Below are the code and all the weights of a small trained network. Each question names an input and a class and asks about switching units off, where a switched-off unit gives its printed mean instead of its output.

import numpy as np


def w(rows, s, z=0):
    codes = np.array(rows[::2]) - 128.0
    scale = np.full(codes.shape[1], s)
    scale[-1] = z or s
    return codes * scale


def f(y):
    return y / 2 * (1 + np.tanh(0.7978845608 * (y + 0.044715 * y**3)))


def log_softmax(a):
    a = a - a.max(-1, keepdims=True)
    return a - np.log(np.exp(a).sum(-1, keepdims=True))


def net(x, mask):
    res = np.array(x, float).reshape(1, 5) / 4 @ E
    y = f(res @ A[0][:, :-1].T + A[0][:, -1])
    res = res + np.where(mask, y, B[0][:, -1]) @ B[0][:, :-1]
    return log_softmax(res[-1] @ U[:, :-1].T + U[:, -1])


A, B = {}, {}
E = w([
[51,184,143,29,98,4],'x0',
[41,44,59,85,100,177],'x1',
[46,232,189,121,95,209],'x2',
[182,105,183,5,222,175],'x3',
[128,131,130,127,123,131],'x4',
],0.0043)
A[0] = w([
[122,138,128,118,117,135,8],'N0',
[100,171,117,53,105,41,97],'N1',
[128,171,96,60,91,78,60],'N2',
[178,81,87,126,145,68,60],'N3',
[104,140,91,194,79,93,74],'N4',
[145,133,126,88,151,150,20],'N5',
[77,159,161,61,119,21,145],'N6',
[157,131,110,164,139,188,38],'N7',
[189,18,81,126,141,32,121],'N8',
[143,155,128,131,130,133,28],'N9',
[200,92,141,200,107,243,125],'N10',
[85,149,71,219,80,84,98],'N11',
[161,102,176,20,174,166,123],'N12',
[178,133,87,186,147,227,88],'N13',
[228,229,218,202,165,49,83],'N14',
[4,31,37,85,108,186,85],'N15',
[65,138,88,242,81,81,117],'N16',
[122,144,130,123,123,143,4],'N17',
[54,209,200,135,116,210,106],'N18',
[178,120,150,2,173,178,97],'N19',
[105,152,124,79,118,67,87],'N20',
[53,215,175,124,108,228,102],'N21',
],0.0076,0.0048)
B[0] = w([
[162,69,162,141,79,139,78],'N0',
[72,59,155,139,159,171,187],'N1',
[108,52,163,148,112,155,129],'N2',
[189,75,112,116,113,150,142],'N3',
[175,130,188,147,139,138,151],'N4',
[177,87,185,148,89,132,91],'N5',
[49,81,130,139,192,161,239],'N6',
[130,44,178,132,117,151,115],'N7',
[213,91,42,99,162,180,251],'N8',
[151,85,148,135,76,135,83],'N9',
[19,73,148,130,182,151,253],'N10',
[183,157,194,158,167,144,199],'N11',
[166,189,187,172,156,136,218],'N12',
[67,58,168,119,152,151,192],'N13',
[98,167,162,5,22,195,234],'N14',
[115,188,192,8,40,194,226],'N15',
[184,177,197,158,192,151,230],'N16',
[167,68,161,129,80,133,78],'N17',
[211,77,55,115,145,136,198],'N18',
[191,180,205,181,151,148,210],'N19',
[100,80,148,143,132,154,142],'N20',
[220,62,60,100,142,153,201],'N21',
],0.022,0.0032)
U = w([
[36,54,162,169,164,147,92],'0',
[180,197,199,204,154,127,95],'1',
[108,166,147,66,1,153,136],'2',
[207,78,22,135,132,134,81],'3',
[93,186,95,137,181,129,254],'4',
[76,187,56,217,98,15,111],'5',
],0.0068,0.0064)

Each question gives the input, the list of numbers given to net, and the class t.
The units are the neurons (one row each of A and B). Each row of codes is followed by its name. A weight is (code - 128) times the scale printed after its matrix; where a second scale follows, it is the last column's (A, B and U).
mask holds one flag per neuron, in row order. A switched-off neuron (its flag False) gives its mean, the last column of its row in B, instead of its output. The means were averaged over made-up inputs and are rounded, as every weight is.
A unit's drop is (log p(t) with every unit on - log p(t) with that unit switched off) / (log p(t) with every unit on - log p(t) with every unit switched off).
The circuit of an input: a set's keep is (log p(t) with only the set's units on - log p(t) with every unit switched off) / (log p(t) with every unit on - log p(t) with every unit switched off). Starting from the 12 units with the biggest drops (on a tie, the unit counted first), units are removed one at a time, each time the one whose removal leaves the highest keep (on an exact tie, the one counted first), for as long as the keep stays at least 0.8.
units of the circuit, in order: the units of the circuit, biggest drop first
most important unit: the unit with the biggest drop
top k neurons: the k neurons with the biggest drops, biggest first
drop of u: that unit's drop, to one decimal
input [5,-8,4,3,7], class 2: most important unit	N14
input [-1,-2,3,-6,1], class 1: units of the circuit, in order	N16, N11
input [3,0,6,1,-5], class 3: units of the circuit, in order	N21, N18
input [-7,1,-5,6,-7], class 0: top 3 neurons	N10, N13, N16
input [-5,8,-7,-8,3], class 1: top 3 neurons	N16, N11, N14
input [-2,-8,8,-5,-8], class 2: top 2 neurons	N14, N8
input [6,-8,4,-5,5], class 2: top 2 neurons	N14, N10
input [5,-7,8,-4,-5], class 3: top 3 neurons	N18, N21, N15
input [6,-2,-7,1,7], class 3: top 2 neurons	N8, N10
input [7,-5,-3,0,-7], class 0: units of the circuit, in order	N6, N1
input [-7,-7,-1,-4,-5], class 0: top 3 neurons	N10, N13, N15
input [-4,-5,-4,-3,-3], class 2: top 2 neurons	N14, N6
input [-5,4,5,6,0], class 1: top 4 neurons	N19, N12, N6, N8
input [3,-7,8,2,-5], class 3: units of the circuit, in order	N18
input [1,8,2,8,1], class 1: top 3 neurons	N19, N12, N14
input [8,5,5,0,-2], class 0: top 2 neurons	N6, N1
input [1,0,8,7,-1], class 3: top 2 neurons	N21, N18
input [4,-7,4,-8,0], class 1: top 2 neurons	N16, N11
input [-4,-2,4,8,-6], class 1: top 2 neurons	N19, N12
input [-1,7,-5,2,-4], class 2: most important unit	N15
input [0,0,-5,-8,4], class 1: drop of N11	0.1
input [3,8,3,-4,-5], class 2: drop of N15	1.6
input [5,-4,1,-4,-1], class 0: drop of N1	0.5
input [2,-6,-4,-5,-3], class 2: drop of N8	0.0
